Below is a small trained network, with its code and all its weights. Each question gives an input and a target symbol and asks what happens when units are switched off, that is, made to give their printed mean instead of their output.

import numpy as np


def w(rows, s, z=0):
    codes = np.array(rows[::2]) - 128.0
    scale = np.full(codes.shape[1], s)
    scale[-1] = z or s
    return codes * scale


def norm(h):
    return h / np.sqrt((h * h).mean(-1, keepdims=True) + 1e-5)


def f(y):
    return y / 2 * (1 + np.tanh(0.7978845608 * (y + 0.044715 * y**3)))


def softmax(a):
    e = np.exp(a - a.max(-1, keepdims=True))
    return e / e.sum(-1, keepdims=True)


def log_softmax(a):
    a = a - a.max(-1, keepdims=True)
    return a - np.log(np.exp(a).sum(-1, keepdims=True))


def net(x, mask):
    ids = ['ΓΔΛΣΩαεζημπτφψ'.index(c) for c in x.split()]
    T = len(ids)
    res = E[ids] + P[:T]
    u = 0
    for l in range(2):
        q, k, v = (norm(res) @ M[l].T for M in (Q, K, V))
        z = softmax(np.where(np.tri(T) > 0, q @ k.T / 3**0.5, -1e9)) @ v
        res = res + np.where(mask[u], z, O[l][:, -1]) @ O[l][:, :-1]
        u += 1
        y = f(norm(res) @ A[l][:, :-1].T + A[l][:, -1])
        res = res + np.where(mask[u : u + 4], y, B[l][:, -1]) @ B[l][:, :-1]
        u += 4
    return log_softmax(norm(res)[-1] @ U[:, :-1].T + U[:, -1])


Q, K, V, O, A, B = {}, {}, {}, {}, {}, {}
E = w([
[166,100,201,125,75,158,83],'Γ',
[169,165,131,116,157,133,70],'Δ',
[165,166,93,70,185,119,99],'Λ',
[118,136,123,102,170,221,120],'Σ',
[124,96,143,99,121,186,151],'Ω',
[187,121,182,209,100,134,101],'α',
[130,128,144,108,142,253,80],'ε',
[100,100,83,69,142,142,189],'ζ',
[194,149,139,150,116,105,58],'η',
[129,57,149,121,66,118,192],'μ',
[169,122,149,110,131,125,108],'π',
[184,129,132,202,89,50,125],'τ',
[150,159,141,123,165,194,90],'φ',
[149,119,173,130,122,188,110],'ψ',
],0.013)
P = w([
[135,144,196,143,194,139,150],'0',
[195,159,119,112,122,171,167],'1',
[149,174,164,113,136,151,168],'2',
[187,104,96,104,115,147,139],'3',
[103,44,88,168,183,118,76],'4',
[87,95,163,156,193,110,123],'5',
[1,158,128,146,96,101,54],'6',
[114,177,81,119,41,145,119],'7',
[132,229,162,104,74,138,195],'8',
[144,77,232,123,105,77,136],'9',
[61,50,146,227,147,82,79],'10',
[139,62,130,152,209,63,197],'11',
],0.017)
Q[0] = w([
[162,109,9,207,126,190,114],'0.h0',
[117,104,174,208,244,110,165],'0.h0',
[37,87,112,143,115,86,46],'0.h0',
],0.012)
K[0] = w([
[204,107,101,189,167,180,197],'0.h0',
[90,245,155,115,67,127,176],'0.h0',
[150,144,44,106,38,164,93],'0.h0',
],0.011)
V[0] = w([
[128,77,146,16,95,52,1],'0.h0',
[73,171,99,249,126,198,176],'0.h0',
[78,132,62,248,120,217,178],'0.h0',
],0.0058)
O[0] = w([
[94,168,54,254,136,175,201,5],'0.h0',
[109,129,143,47,65,95,70,149],'0.h0',
[59,164,145,69,68,94,90,128],'0.h0',
],0.0084,0.0029)
A[0] = w([
[207,193,119,189,136,1,75,196],'0.n0',
[153,125,119,186,140,153,146,2],'0.n1',
[135,151,83,151,128,100,117,49],'0.n2',
[133,147,116,103,123,79,108,19],'0.n3',
],0.0098,0.0051)
B[0] = w([
[33,71,118,43,123,253,185,254],'0.n0',
[122,114,172,37,84,145,70,95],'0.n1',
[73,158,213,48,173,221,143,94],'0.n2',
[26,133,141,83,154,200,49,91],'0.n3',
],0.006,0.0033)
Q[1] = w([
[49,152,7,223,58,96,21],'1.h0',
[203,101,35,116,126,129,103],'1.h0',
[68,21,113,174,208,65,45],'1.h0',
],0.014)
K[1] = w([
[237,33,6,107,81,152,73],'1.h0',
[216,109,156,91,175,162,195],'1.h0',
[183,244,68,114,9,173,167],'1.h0',
],0.014)
V[1] = w([
[198,221,144,176,137,140,25],'1.h0',
[125,46,210,191,43,159,127],'1.h0',
[105,87,128,99,100,250,112],'1.h0',
],0.015)
O[1] = w([
[125,240,81,138,117,143,131,2],'1.h0',
[159,119,103,122,251,72,97,250],'1.h0',
[240,132,170,79,152,101,189,241],'1.h0',
],0.019,0.007)
A[1] = w([
[229,113,184,101,153,126,136,227],'1.n0',
[112,253,102,92,131,52,134,211],'1.n1',
[105,86,180,216,139,225,53,254],'1.n2',
[170,202,133,90,2,160,162,128],'1.n3',
],0.013,0.0042)
B[1] = w([
[25,148,41,93,92,165,144,249],'1.n0',
[187,89,134,161,14,94,61,160],'1.n1',
[134,149,182,53,168,249,113,151],'1.n2',
[88,122,218,157,242,74,91,165],'1.n3',
],0.013,0.019)
U = w([
[148,178,156,62,170,160,98,234],'Γ',
[61,123,120,86,103,80,137,171],'Δ',
[136,31,152,170,91,9,208,134],'Λ',
[161,133,192,160,127,86,87,108],'Σ',
[185,160,78,244,189,163,153,151],'Ω',
[118,116,90,138,58,116,66,106],'α',
[156,197,174,10,103,89,121,46],'ε',
[39,54,98,180,202,121,40,82],'ζ',
[42,165,202,18,128,47,85,5],'η',
[65,194,160,140,185,112,196,76],'μ',
[64,144,68,232,135,199,171,131],'π',
[110,85,170,103,63,185,103,99],'τ',
[204,164,131,122,159,187,251,90],'φ',
[153,155,172,227,180,198,181,142],'ψ',
],0.011,0.015)

Each question gives the input, a string of symbols that net reads in full, and the target symbol t.
The units are the heads (3 rows each of Q, K, V and O) and the neurons (one row each of A and B). Each row of codes is followed by its name. A weight is (code - 128) times the scale printed after its matrix; where a second scale follows, it is the last column's (O, A, B and U).
mask holds one flag per unit, layer by layer, with each layer's heads first. A switched-off unit (its flag False) gives its mean, the last column of its rows in O or B, instead of its output. The means were averaged over made-up inputs and are rounded, as every weight is.
A unit's drop is (log p(t) with every unit on - log p(t) with that unit switched off) / (log p(t) with every unit on - log p(t) with every unit switched off).
The circuit of an input: a set's keep is (log p(t) with only the set's units on - log p(t) with every unit switched off) / (log p(t) with every unit on - log p(t) with every unit switched off). Starting from all 10 units, units are removed one at a time, each time the one whose removal leaves the highest keep (on an exact tie, the one counted first), for as long as the keep stays at least 0.8.
units of the circuit, in order: the units of the circuit, biggest drop first
k most important neurons: the k neurons with the biggest drops, biggest first
top k neurons in layer l: the k neurons of layer l with the biggest drops, biggest first
drop of u: that unit's drop, to one decimal
input Δ φ Ω μ μ, target Σ: 4 most important neurons => [0.n0; 1.n3; 1.n1; 1.n0]
input μ Ω α μ η, target Δ: top neuron in layer 0 => [0.n0]
input τ Ω μ τ Γ, target Δ: 2 most important neurons => [1.n0; 0.n0]
input ζ Δ ζ Ω Λ Δ τ ζ Γ, target μ: 2 most important neurons => [0.n0; 1.n3]
input α μ ε ζ ζ ψ Γ ζ ζ μ μ, target τ: top 2 neurons in layer 1 => [1.n2; 1.n3]
input φ Σ τ τ α, target Γ: 2 most important neurons => [1.n3; 0.n0]
input η Ω φ, target φ: units of the circuit, in order => [0.n0; 1.h0; 0.h0]
input η Γ τ μ Ω τ α ψ ψ Λ ζ, target α: top 2 neurons in layer 1 => [1.n1; 1.n3]
input μ Σ Γ μ μ α μ τ π α, target ζ: units of the circuit, in order => [1.h0; 0.n0]
input ζ Σ Ω π τ, target Γ: units of the circuit, in order => [1.h0; 0.n0]
input Γ τ Δ η μ Ω, target μ: top 3 neurons in layer 1 => [1.n3; 1.n2; 1.n0]
input Ω μ μ Ω φ η Ω η α, target φ: 3 most important neurons => [0.n0; 1.n3; 1.n1]
input π η μ Γ, target π: units of the circuit, in order => [1.h0; 0.h0]
input Ω μ Ω, target Δ: top 2 neurons in layer 1 => [1.n0; 1.n2]
input μ Ω τ Λ, target ζ: units of the circuit, in order => [1.h0; 0.n0]
input μ τ Σ π μ Ω μ ζ η μ Σ, target τ: units of the circuit, in order => [1.h0]
input Ω μ η, target Δ: 2 most important neurons => [1.n0; 1.n2]
input ε φ ζ ζ Γ μ ε μ, target Ω: units of the circuit, in order => [1.h0; 0.h0]
input φ ζ α, target Σ: 3 most important neurons => [1.n1; 1.n3; 1.n0]
input φ μ Δ Δ Ω μ ζ ζ φ, target ζ: units of the circuit, in order => [1.h0]
input μ Λ μ τ φ Ω μ μ α, target Δ: drop of 0.n0 => 0.5
